Below is a small trained network, with its code and all its weights. Each question gives an input and a target symbol and asks what happens when units are switched off, that is, made to give their printed mean instead of their output.

import numpy as np


def w(rows, s, z=0):
    codes = np.array(rows[::2]) - 128.0
    scale = np.full(codes.shape[1], s)
    scale[-1] = z or s
    return codes * scale


def f(y):
    return y / 2 * (1 + np.tanh(0.7978845608 * (y + 0.044715 * y**3)))


def softmax(a):
    e = np.exp(a - a.max(-1, keepdims=True))
    return e / e.sum(-1, keepdims=True)


def log_softmax(a):
    a = a - a.max(-1, keepdims=True)
    return a - np.log(np.exp(a).sum(-1, keepdims=True))


def net(x, mask):
    ids = ['βγδεζηθλμξπστφψω'.index(c) for c in x.split()]
    T = len(ids)
    res = E[ids] + P[:T]
    r = res
    for j in range(2):
        rows = slice(2 * j, 2 * j + 2)
        q, k, v = (r @ M[0][rows].T for M in (Q, K, V))
        z = softmax(np.where(np.tri(T) > 0, q @ k.T / 2**0.5, -1e9)) @ v
        o = O[0][rows]
        res = res + np.where(mask[j], z, o[:, -1]) @ o[:, :-1]
    y = f(res @ A[0][:, :-1].T + A[0][:, -1])
    res = res + np.where(mask[2:10], y, B[0][:, -1]) @ B[0][:, :-1]
    return log_softmax(res[-1] @ U[:, :-1].T + U[:, -1])


Q, K, V, O, A, B = {}, {}, {}, {}, {}, {}
E = w([
[122,98,140,70],'β',
[97,123,170,30],'γ',
[228,117,146,173],'δ',
[152,156,77,140],'ε',
[201,91,109,178],'ζ',
[65,131,207,73],'η',
[126,170,51,148],'θ',
[185,124,103,143],'λ',
[120,98,207,230],'μ',
[72,28,129,140],'ξ',
[115,209,71,118],'π',
[181,121,101,168],'σ',
[130,250,95,112],'τ',
[43,247,145,246],'φ',
[203,196,146,170],'ψ',
[113,142,36,166],'ω',
],0.019)
P = w([
[73,217,11,148],'0',
[139,162,95,154],'1',
[168,130,121,157],'2',
[166,130,128,139],'3',
[162,127,135,123],'4',
[157,125,132,110],'5',
[157,125,131,92],'6',
[151,118,130,88],'7',
[152,119,126,71],'8',
[150,115,130,65],'9',
[149,110,130,66],'10',
],0.011)
Q[0] = w([
[106,84,116,128],'h0',
[116,137,255,70],'h0',
[111,116,147,141],'h1',
[135,121,147,122],'h1',
],0.017)
K[0] = w([
[163,175,210,91],'h0',
[13,4,167,40],'h0',
[85,132,201,145],'h1',
[140,116,200,132],'h1',
],0.011)
V[0] = w([
[166,220,114,154],'h0',
[81,1,72,191],'h0',
[101,233,85,203],'h1',
[246,182,140,80],'h1',
],0.0067)
O[0] = w([
[107,226,138,72,253],'h0',
[83,54,63,163,8],'h0',
[205,91,220,94,248],'h1',
[54,199,113,2,204],'h1',
],0.0076,0.0041)
A[0] = w([
[224,80,232,130,49],'n0',
[117,67,168,226,154],'n1',
[198,234,110,145,11],'n2',
[254,31,96,135,67],'n3',
[161,186,75,148,83],'n4',
[180,8,230,48,7],'n5',
[240,149,134,161,254],'n6',
[175,202,70,122,189],'n7',
],0.0086,0.0039)
B[0] = w([
[113,138,85,139,169],'n0',
[217,138,126,107,141],'n1',
[112,56,115,192,235],'n2',
[46,148,134,114,146],'n3',
[130,108,103,160,170],'n4',
[148,156,140,250,192],'n5',
[84,139,82,80,246],'n6',
[80,102,94,125,255],'n7',
],0.012,0.0079)
U = w([
[108,135,49,126,148],'β',
[118,139,120,40,200],'γ',
[142,99,124,54,131],'δ',
[130,132,136,123,71],'ε',
[126,127,143,114,83],'ζ',
[84,115,173,107,79],'η',
[121,137,131,131,28],'θ',
[118,128,168,104,166],'λ',
[196,151,103,132,123],'μ',
[132,6,151,138,178],'ξ',
[139,117,142,139,147],'π',
[145,102,159,128,235],'σ',
[132,131,132,141,81],'τ',
[110,170,118,208,2],'φ',
[121,141,140,138,95],'ψ',
[132,128,135,155,123],'ω',
],0.015,0.0054)

Each question gives the input, a string of symbols that net reads in full, and the target symbol t.
The units are the heads (2 rows each of Q, K, V and O) and the neurons (one row each of A and B). Each row of codes is followed by its name. A weight is (code - 128) times the scale printed after its matrix; where a second scale follows, it is the last column's (O, A, B and U).
mask holds one flag per unit, heads first, then neurons. A switched-off unit (its flag False) gives its mean, the last column of its rows in O or B, instead of its output. The means were averaged over made-up inputs and are rounded, as every weight is.
A unit's drop is (log p(t) with every unit on - log p(t) with that unit switched off) / (log p(t) with every unit on - log p(t) with every unit switched off).
The circuit of an input: a set's keep is (log p(t) with only the set's units on - log p(t) with every unit switched off) / (log p(t) with every unit on - log p(t) with every unit switched off). Starting from all 10 units, units are removed one at a time, each time the one whose removal leaves the highest keep (on an exact tie, the one counted first), for as long as the keep stays at least 0.8.
units of the circuit, in order: the units of the circuit, biggest drop first
unit that matters most: the unit with the biggest drop
k most important neurons: the k neurons with the biggest drops, biggest first
which heads matter: for each layer, one digit per head in row order, 1 if its drop is at least 0.15 and else 0, layers parted by /
drop when u is switched off: that unit's drop, to one decimal
input λ ζ λ λ θ ε λ ε ξ η, target ξ: which heads matter	10
input θ λ η η π γ λ τ ε ε, target γ: which heads matter	01
input γ ε γ ε γ λ γ ζ γ λ ζ, target γ: 2 most important neurons	n5, n2
input θ φ δ φ ζ, target β: units of the circuit, in order	n6, n0
input μ θ λ, target β: which heads matter	00
input τ γ ω ζ η γ δ, target β: 2 most important neurons	n6, n0
input π γ ξ σ φ φ η, target φ: units of the circuit, in order	n5, h1
input δ γ γ ξ σ, target β: units of the circuit, in order	n6, h1
input τ φ γ φ γ μ, target φ: unit that matters most	n5
input γ ω λ ε γ λ γ μ σ, target γ: 2 most important neurons	n5, n2
input γ φ σ, target β: which heads matter	00
input γ γ σ ζ, target β: 2 most important neurons	n6, n3
input ω φ γ λ ω λ ξ γ ζ ξ β, target ξ: 2 most important neurons	n6, n0
input ε τ η δ ψ γ ε, target γ: unit that matters most	n5
input λ δ λ η ε σ ψ σ, target γ: 2 most important neurons	n5, n6
input σ ε λ σ δ ε ξ γ, target ξ: which heads matter	10
input λ σ ξ π ε ξ λ, target γ: 4 most important neurons	n5, n6, n2, n3
input π λ β η σ φ σ ξ γ η, target ξ: which heads matter	11
input σ λ ξ π ζ λ γ σ λ γ ζ, target γ: which heads matter	01
input β θ φ γ, target φ: 2 most important neurons	n5, n0
input ξ ε π φ σ ξ, target φ: unit that matters most	n5
input λ ζ λ γ λ φ ξ ω ξ ζ β, target ξ: drop when h1 is switched off	0.2
input β π τ τ γ μ μ, target μ: drop when n5 is switched off	0.0
input ξ σ ζ σ γ γ λ π ζ δ, target β: drop when n3 is switched off	0.1
